Below are the code and all the weights of a small trained network. Each question names an input and a class and asks about switching units off, where a switched-off unit gives its printed mean instead of its output.

import numpy as np


def w(rows, s, z=0):
    codes = np.array(rows[::2]) - 128.0
    scale = np.full(codes.shape[1], s)
    scale[-1] = z or s
    return codes * scale


def f(y):
    return np.maximum(y, 0)


def log_softmax(a):
    a = a - a.max(-1, keepdims=True)
    return a - np.log(np.exp(a).sum(-1, keepdims=True))


def net(x, mask):
    res = np.array(x, float).reshape(1, 2) / 4 @ E
    y = f(res @ A[0][:, :-1].T + A[0][:, -1])
    res = res + np.where(mask, y, B[0][:, -1]) @ B[0][:, :-1]
    return log_softmax(res[-1] @ U[:, :-1].T + U[:, -1])


A, B = {}, {}
E = w([
[247,144,169],'x0',
[168,175,33],'x1',
],0.015)
A[0] = w([
[55,130,41,190],'N0',
[134,43,212,174],'N1',
[37,50,254,174],'N2',
[169,69,199,123],'N3',
[123,148,128,88],'N4',
[35,93,50,158],'N5',
[202,186,47,253],'N6',
[81,72,173,130],'N7',
],0.014,0.0071)
B[0] = w([
[101,112,31,206],'N0',
[109,134,48,206],'N1',
[199,206,75,253],'N2',
[79,13,36,185],'N3',
[123,164,138,128],'N4',
[177,107,77,211],'N5',
[168,24,175,218],'N6',
[194,218,134,183],'N7',
],0.011,0.021)
U = w([
[106,148,160,54],'0',
[95,75,91,253],'1',
[43,165,162,17],'2',
[195,111,251,108],'3',
[165,247,138,182],'4',
[84,193,197,22],'5',
[73,137,143,3],'6',
],0.016,0.0057)

Each question gives the input, the list of numbers given to net, and the class t.
The units are the neurons (one row each of A and B). Each row of codes is followed by its name. A weight is (code - 128) times the scale printed after its matrix; where a second scale follows, it is the last column's (A, B and U).
mask holds one flag per neuron, in row order. A switched-off neuron (its flag False) gives its mean, the last column of its row in B, instead of its output. The means were averaged over made-up inputs and are rounded, as every weight is.
A unit's drop is (log p(t) with every unit on - log p(t) with that unit switched off) / (log p(t) with every unit on - log p(t) with every unit switched off).
The circuit of an input: a set's keep is (log p(t) with only the set's units on - log p(t) with every unit switched off) / (log p(t) with every unit on - log p(t) with every unit switched off). Starting from all 8 units, units are removed one at a time, each time the one whose removal leaves the highest keep (on an exact tie, the one counted first), for as long as the keep stays at least 0.8.
units of the circuit, in order: the units of the circuit, biggest drop first
most important unit: the unit with the biggest drop
top k neurons: the k neurons with the biggest drops, biggest first
drop when u is switched off: that unit's drop, to one decimal
input [8,1], class 3: most important unit -> N0
input [-6,-1], class 4: units of the circuit, in order -> (N3; N6)
input [1,4], class 3: units of the circuit, in order -> (N3; N1; N6)
input [6,0], class 1: top 2 neurons -> (N3; N7)
input [2,-5], class 4: top 2 neurons -> (N2; N6)
input [4,-7], class 4: top 2 neurons -> (N2; N6)
input [0,-1], class 4: top 2 neurons -> (N6; N3)
input [7,-7], class 1: drop when N3 is switched off -> 9.1
input [8,-7], class 1: drop when N3 is switched off -> 4.8
input [8,-6], class 1: drop when N3 is switched off -> 3.7
